[[-13.7  59.9  16.0 -22.7  31.2 -26.8  25.2 -52.1 -37.3   9.5]
 [-28.2 -20.7  26.1  54.6  -8.7  41.0 -15.4 -42.2  10.0  26.9]]
->
[[-28.2 -20.7  26.1  54.6  -8.7  41.0 -15.4 -42.2  10.0  26.9]
 [-13.7  59.9  16.0 -22.7  31.2 -26.8  25.2 -52.1 -37.3   9.5]]

[[-34.6 -35.9 -21.3   0.8  22.9  36.0  35.1  20.6  -1.7 -24.3 -36.3 -34.7
  -19.5]
 [ 33.7  22.3   4.2 -14.3 -29.4 -37.8 -39.6 -31.8 -16.4   2.5  20.5  34.1
   40.8]
 [ 57.2  55.2  41.2  19.6  -6.2 -30.2 -48.8 -57.1 -53.3 -39.6 -17.1   9.2
   32.2]
 [-42.9 -51.7 -57.2 -57.3 -52.7 -43.1 -29.8 -14.7   3.5  20.3  35.2  46.4
   54.0]]
->
[[ 57.2  55.2  41.2  19.6  -6.2 -30.2 -48.8 -57.1 -53.3 -39.6 -17.1   9.2
   32.2]
 [ 33.7  22.3   4.2 -14.3 -29.4 -37.8 -39.6 -31.8 -16.4   2.5  20.5  34.1
   40.8]
 [-34.6 -35.9 -21.3   0.8  22.9  36.0  35.1  20.6  -1.7 -24.3 -36.3 -34.7
  -19.5]
 [-42.9 -51.7 -57.2 -57.3 -52.7 -43.1 -29.8 -14.7   3.5  20.3  35.2  46.4
   54.0]]

[[-24.2 -29.7 -31.1   0.9   1.4 -14.0 -26.1   8.1 -34.3]
 [ 24.6  32.4   5.7 -23.1 -32.2  -4.3  21.9  57.5 -56.6]]
->
[[ 24.6  32.4   5.7 -23.1 -32.2  -4.3  21.9  57.5 -56.6]
 [-24.2 -29.7 -31.1   0.9   1.4 -14.0 -26.1   8.1 -34.3]]

[[ 37.5  -1.4  32.5 -13.9  17.8 -12.1  -6.2 -49.5 -12.5 -13.5]
 [ 32.3  16.9   1.4  46.5 -26.1  -2.0 -29.7 -49.3 -42.7  61.9]
 [ 25.0  44.9  11.6  16.8  -8.6  24.6 -34.1  60.4 -31.0  13.3]
 [ 21.2 -42.3  -9.6 -17.8  -9.6  -8.5  -3.1 -61.8 -48.7  53.1]
 [-46.7 -15.1  23.8  63.1  27.3  42.6 -19.2  -9.0  41.7  38.2]]
->
[[ 37.5  -1.4  32.5 -13.9  17.8 -12.1  -6.2 -49.5 -12.5 -13.5]
 [-46.7 -15.1  23.8  63.1  27.3  42.6 -19.2  -9.0  41.7  38.2]
 [ 25.0  44.9  11.6  16.8  -8.6  24.6 -34.1  60.4 -31.0  13.3]
 [ 32.3  16.9   1.4  46.5 -26.1  -2.0 -29.7 -49.3 -42.7  61.9]
 [ 21.2 -42.3  -9.6 -17.8  -9.6  -8.5  -3.1 -61.8 -48.7  53.1]]

[[ -8.4   3.8  31.8  46.0 -11.5  15.9 -59.2 -21.7  49.0  15.5  25.1  23.1
    1.3  22.4]
 [ 38.5   2.4  38.7 -23.9  18.3  45.7  -2.9  24.7 -29.9  -7.1 -12.2 -25.9
  -21.1 -26.8]
 [ -5.6 -13.2   4.8  24.1 -16.2   1.7  21.5 -21.7  31.8 -20.8  25.9  19.9
   -7.0  36.7]
 [ 13.0  -3.5  63.2  55.1 -14.2  52.8 -27.2 -19.0  27.1 -20.2  32.6  30.6
  -39.4  -9.8]
 [ -4.8  10.2 -21.3 -31.3  37.7 -22.0  25.9  22.0 -32.4  50.4 -47.3 -40.6
   34.4   2.5]]
->
[[ 13.0  -3.5  63.2  55.1 -14.2  52.8 -27.2 -19.0  27.1 -20.2  32.6  30.6
  -39.4  -9.8]
 [ 38.5   2.4  38.7 -23.9  18.3  45.7  -2.9  24.7 -29.9  -7.1 -12.2 -25.9
  -21.1 -26.8]
 [ -8.4   3.8  31.8  46.0 -11.5  15.9 -59.2 -21.7  49.0  15.5  25.1  23.1
    1.3  22.4]
 [ -5.6 -13.2   4.8  24.1 -16.2   1.7  21.5 -21.7  31.8 -20.8  25.9  19.9
   -7.0  36.7]
 [ -4.8  10.2 -21.3 -31.3  37.7 -22.0  25.9  22.0 -32.4  50.4 -47.3 -40.6
   34.4   2.5]]

[[ 24.5  13.4  65.2  42.7 -11.0]
 [ 44.7 -51.7  44.0 -16.1 -54.0]
 [ -6.2  28.5  22.5  33.8  15.9]
 [ 19.2   0.1  51.3   2.6 -52.9]
 [ -2.5   3.3   7.0  -7.4 -25.2]
 [ 38.9 -55.3  35.0  -3.9  -9.7]
 [ -8.5  37.1  25.7  22.4 -26.3]
 [ 30.2 -27.3  51.1  42.6  38.1]
 [ 23.1 -66.7  -0.3   2.2  44.0]
 [ 16.8 -41.2  23.9  15.6  34.6]
 [ 11.4 -52.8 -20.6  -9.1  46.2]]
->
[[ 24.5  13.4  65.2  42.7 -11.0]
 [ 19.2   0.1  51.3   2.6 -52.9]
 [ 30.2 -27.3  51.1  42.6  38.1]
 [ 44.7 -51.7  44.0 -16.1 -54.0]
 [ 38.9 -55.3  35.0  -3.9  -9.7]
 [ -8.5  37.1  25.7  22.4 -26.3]
 [ 16.8 -41.2  23.9  15.6  34.6]
 [ -6.2  28.5  22.5  33.8  15.9]
 [ -2.5   3.3   7.0  -7.4 -25.2]
 [ 23.1 -66.7  -0.3   2.2  44.0]
 [ 11.4 -52.8 -20.6  -9.1  46.2]]

[[ 34.2   0.2 -47.1  -3.6]
 [-19.2  -9.9 -18.8 -14.2]
 [ 39.5 -49.6  21.4  20.1]
 [ 28.1  12.4 -12.8 -26.2]]
->
[[ 39.5 -49.6  21.4  20.1]
 [ 28.1  12.4 -12.8 -26.2]
 [-19.2  -9.9 -18.8 -14.2]
 [ 34.2   0.2 -47.1  -3.6]]
